Below are the code and all the weights of a small trained network. Each question names an input and a class and asks about switching units off, where a switched-off unit gives its printed mean instead of its output.

import numpy as np


def w(rows, s, z=0):
    codes = np.array(rows[::2]) - 128.0
    scale = np.full(codes.shape[1], s)
    scale[-1] = z or s
    return codes * scale


def f(y):
    return np.maximum(y, 0)


def log_softmax(a):
    a = a - a.max(-1, keepdims=True)
    return a - np.log(np.exp(a).sum(-1, keepdims=True))


def net(x, mask):
    res = np.array(x, float).reshape(1, 4) / 4 @ E
    y = f(res @ A[0][:, :-1].T + A[0][:, -1])
    res = res + np.where(mask, y, B[0][:, -1]) @ B[0][:, :-1]
    return log_softmax(res[-1] @ U[:, :-1].T + U[:, -1])


A, B = {}, {}
E = w([
[111,115,36,135,181,228],'x0',
[141,140,201,109,238,153],'x1',
[255,125,75,152,105,127],'x2',
[95,129,81,108,184,46],'x3',
],0.0048)
A[0] = w([
[133,127,136,113,123,119,150],'neuron 0',
[130,125,120,130,125,129,126],'neuron 1',
[184,128,251,122,156,98,177],'neuron 2',
[140,122,81,133,113,123,118],'neuron 3',
[72,127,166,128,67,89,252],'neuron 4',
[106,122,181,122,142,127,136],'neuron 5',
[128,130,145,125,150,199,169],'neuron 6',
[118,126,136,139,153,191,185],'neuron 7',
[141,129,84,133,63,133,204],'neuron 8',
[137,135,133,127,149,135,137],'neuron 9',
[132,125,83,128,106,168,188],'neuron 10',
[92,127,204,123,132,129,106],'neuron 11',
[62,131,111,124,164,89,201],'neuron 12',
[87,131,98,126,151,144,205],'neuron 13',
[148,123,145,133,137,186,136],'neuron 14',
[174,131,74,134,76,108,231],'neuron 15',
[118,130,176,135,13,138,172],'neuron 16',
[126,129,129,131,138,150,151],'neuron 17',
[177,132,105,130,124,133,166],'neuron 18',
[125,130,152,130,73,133,164],'neuron 19',
[152,121,38,134,101,117,118],'neuron 20',
[46,125,112,118,178,89,193],'neuron 21',
],0.017,0.0024)
B[0] = w([
[120,127,115,147,113,130,145],'neuron 0',
[132,138,123,129,122,129,135],'neuron 1',
[187,105,254,201,96,16,255],'neuron 2',
[147,170,99,95,96,104,168],'neuron 3',
[10,153,206,88,103,142,232],'neuron 4',
[134,199,133,143,157,118,187],'neuron 5',
[116,110,159,52,190,171,194],'neuron 6',
[104,100,163,61,185,159,193],'neuron 7',
[158,111,132,62,44,150,208],'neuron 8',
[114,110,161,120,143,119,149],'neuron 9',
[137,169,61,143,68,199,191],'neuron 10',
[123,235,132,157,152,123,204],'neuron 11',
[33,117,105,142,188,115,221],'neuron 12',
[78,88,68,110,148,120,190],'neuron 13',
[134,144,153,60,185,170,176],'neuron 14',
[196,106,45,65,51,106,224],'neuron 15',
[61,82,174,219,53,208,221],'neuron 16',
[118,119,142,105,147,136,152],'neuron 17',
[202,97,86,175,144,115,180],'neuron 18',
[97,108,147,173,92,167,175],'neuron 19',
[157,207,68,63,64,77,204],'neuron 20',
[20,112,105,154,212,115,239],'neuron 21',
],0.03,0.007)
U = w([
[103,55,151,120,81,222,128],'0',
[253,191,41,78,107,137,142],'1',
[94,209,176,236,139,97,137],'2',
[110,168,88,80,92,84,124],'3',
[225,79,131,213,95,69,129],'4',
[176,194,93,222,145,189,2],'5',
[205,127,187,93,192,109,104],'6',
[72,97,85,105,236,166,160],'7',
],0.0055,0.0028)

Each question gives the input, the list of numbers given to net, and the class t.
The units are the neurons (one row each of A and B). Each row of codes is followed by its name. A weight is (code - 128) times the scale printed after its matrix; where a second scale follows, it is the last column's (A, B and U).
mask holds one flag per neuron, in row order. A switched-off neuron (its flag False) gives its mean, the last column of its row in B, instead of its output. The means were averaged over made-up inputs and are rounded, as every weight is.
A unit's drop is (log p(t) with every unit on - log p(t) with that unit switched off) / (log p(t) with every unit on - log p(t) with every unit switched off).
The circuit of an input: a set's keep is (log p(t) with only the set's units on - log p(t) with every unit switched off) / (log p(t) with every unit on - log p(t) with every unit switched off). Starting from the 12 units with the biggest drops (on a tie, the unit counted first), units are removed one at a time, each time the one whose removal leaves the highest keep (on an exact tie, the one counted first), for as long as the keep stays at least 0.8.
circuit, biggest first: the units of the circuit, biggest drop first
k most important neurons: the k neurons with the biggest drops, biggest first
drop when u is switched off: that unit's drop, to one decimal
input [-7,-8,4,2], class 0: circuit, biggest first	[neuron 16]
input [-2,7,3,1], class 4: 2 most important neurons	[neuron 2; neuron 4]
input [-4,-6,-4,6], class 7: circuit, biggest first	[neuron 2; neuron 21]
input [-2,-4,8,-8], class 1: 2 most important neurons	[neuron 15; neuron 20]
input [-5,-4,-8,7], class 7: 3 most important neurons	[neuron 2; neuron 21; neuron 12]
input [8,4,5,1], class 1: circuit, biggest first	[neuron 21; neuron 4]
input [-7,-5,5,-4], class 0: 2 most important neurons	[neuron 16; neuron 4]
input [1,3,-2,-4], class 6: 2 most important neurons	[neuron 21; neuron 12]
input [1,7,-7,0], class 7: drop when neuron 8 is switched off	0.0
input [-8,-7,8,-8], class 0: drop when neuron 16 is switched off	6.3
input [8,5,6,5], class 1: drop when neuron 4 is switched off	0.3
input [-5,-6,-6,-8], class 0: 2 most important neurons	[neuron 16; neuron 8]
input [5,7,5,-8], class 6: 2 most important neurons	[neuron 21; neuron 12]
input [-7,7,6,-3], class 4: circuit, biggest first	[neuron 2]
